Here is a tiny trained network, its code and every weight. The questions are about switching its units off for an input and a class, where a switched-off unit gives its printed mean instead of its output.

import numpy as np


def w(rows, s, z=0):
    codes = np.array(rows[::2]) - 128.0
    scale = np.full(codes.shape[1], s)
    scale[-1] = z or s
    return codes * scale


def f(y):
    return np.maximum(y, 0)


def log_softmax(a):
    a = a - a.max(-1, keepdims=True)
    return a - np.log(np.exp(a).sum(-1, keepdims=True))


def net(x, mask):
    res = np.array(x, float).reshape(1, 7) / 4 @ E
    y = f(res @ A[0][:, :-1].T + A[0][:, -1])
    res = res + np.where(mask, y, B[0][:, -1]) @ B[0][:, :-1]
    return log_softmax(res[-1] @ U[:, :-1].T + U[:, -1])


A, B = {}, {}
E = w([
[132,94,40,200,128,176,36,104],'x0',
[119,38,79,35,117,135,144,107],'x1',
[131,118,134,134,136,125,131,134],'x2',
[129,114,138,133,139,125,129,129],'x3',
[249,127,121,129,127,77,114,81],'x4',
[128,125,135,128,132,130,125,127],'x5',
[127,152,86,141,192,178,221,60],'x6',
],0.011)
A[0] = w([
[246,117,108,135,140,64,150,129,62],'n0',
[131,157,131,157,217,169,204,81,73],'n1',
[26,144,152,105,166,173,138,178,72],'n2',
[122,133,191,130,63,93,46,181,117],'n3',
[119,117,146,117,113,97,89,157,23],'n4',
[154,88,73,31,145,143,162,155,69],'n5',
[209,160,164,96,149,91,106,49,105],'n6',
[144,175,212,40,123,92,225,167,58],'n7',
[111,49,140,52,100,138,121,102,71],'n8',
[131,183,156,188,174,126,107,145,63],'n9',
[134,140,103,128,105,109,134,136,249],'n10',
[134,85,183,106,70,88,73,188,55],'n11',
[157,238,189,205,110,130,146,170,70],'n12',
],0.011,0.017)
B[0] = w([
[41,132,134,154,26,183,127,181,173],'n0',
[207,200,47,63,101,79,197,156,176],'n1',
[95,101,157,172,5,156,136,213,168],'n2',
[182,165,53,117,140,143,228,90,187],'n3',
[198,203,101,70,126,146,171,113,130],'n4',
[51,199,151,118,75,52,87,40,166],'n5',
[69,93,144,176,55,158,160,215,184],'n6',
[190,68,67,184,195,207,26,115,196],'n7',
[110,169,142,136,112,62,83,62,162],'n8',
[98,87,121,123,110,32,64,66,152],'n9',
[127,107,239,119,254,118,147,176,249],'n10',
[144,196,72,97,121,137,187,107,162],'n11',
[46,97,129,46,95,84,78,28,184],'n12',
],0.0091,0.017)
U = w([
[165,193,39,77,129,112,231,117,55],'0',
[77,150,155,98,121,57,76,41,50],'1',
[88,130,152,166,34,177,146,208,43],'2',
[135,152,191,105,191,134,143,141,250],'3',
[180,119,23,191,193,199,2,120,116],'4',
[130,159,194,111,190,119,162,143,216],'5',
[139,155,207,118,194,104,163,143,194],'6',
],0.0098,0.012)

Each question gives the input, the list of numbers given to net, and the class t.
The units are the neurons (one row each of A and B). Each row of codes is followed by its name. A weight is (code - 128) times the scale printed after its matrix; where a second scale follows, it is the last column's (A, B and U).
mask holds one flag per neuron, in row order. A switched-off neuron (its flag False) gives its mean, the last column of its row in B, instead of its output. The means were averaged over made-up inputs and are rounded, as every weight is.
A unit's drop is (log p(t) with every unit on - log p(t) with that unit switched off) / (log p(t) with every unit on - log p(t) with every unit switched off).
The circuit of an input: a set's keep is (log p(t) with only the set's units on - log p(t) with every unit switched off) / (log p(t) with every unit on - log p(t) with every unit switched off). Starting from the 12 units with the biggest drops (on a tie, the unit counted first), units are removed one at a time, each time the one whose removal leaves the highest keep (on an exact tie, the one counted first), for as long as the keep stays at least 0.8.
circuit, biggest first: the units of the circuit, biggest drop first
most important unit: the unit with the biggest drop
k most important neurons: the k neurons with the biggest drops, biggest first
drop when u is switched off: that unit's drop, to one decimal
input [1,-3,-2,4,3,-7,-7], class 0: most important unit -> n3
input [-4,5,1,-3,-1,-5,-7], class 0: 2 most important neurons -> [n3 n11]
input [-5,-8,1,-2,4,0,-6], class 1: 2 most important neurons -> [n12 n9]
input [1,7,6,3,-7,1,0], class 1: 3 most important neurons -> [n8 n5 n6]
input [-8,-8,6,-8,3,2,3], class 1: 2 most important neurons -> [n12 n9]
input [7,-7,-7,-5,1,6,-2], class 1: circuit, biggest first -> [n7 n12]
input [1,-6,-7,-4,7,6,-5], class 2: 2 most important neurons -> [n6 n0]
input [7,2,1,4,8,-4,-4], class 2: 2 most important neurons -> [n0 n7]
input [-6,-2,2,-2,7,4,-2], class 2: 2 most important neurons -> [n6 n0]
input [-1,7,4,7,-8,-2,6], class 2: 2 most important neurons -> [n2 n12]
input [-7,8,4,-4,-2,-7,7], class 1: 2 most important neurons -> [n5 n8]
input [5,-5,6,-4,1,-2,6], class 0: 2 most important neurons -> [n1 n7]
input [-4,-2,-1,5,-6,-4,3], class 2: 2 most important neurons -> [n2 n10]
input [6,-5,-8,8,4,-3,3], class 3: circuit, biggest first -> [n7]
input [3,2,3,5,0,-2,7], class 0: 2 most important neurons -> [n1 n7]
input [3,-6,-5,3,4,-3,-6], class 0: 2 most important neurons -> [n3 n11]
input [-8,-3,-3,8,8,2,6], class 2: 2 most important neurons -> [n6 n0]
input [4,-8,5,-1,8,-7,4], class 1: drop when n12 is switched off -> 1.2
input [-1,-8,2,3,4,6,8], class 0: drop when n5 is switched off -> 0.1
input [6,-6,3,-7,4,1,5], class 6: circuit, biggest first -> [n7]
input [-7,-1,-4,1,0,6,-3], class 4: drop when n7 is switched off -> 0.9
input [-8,0,-2,-3,-1,2,2], class 4: drop when n7 is switched off -> 0.9
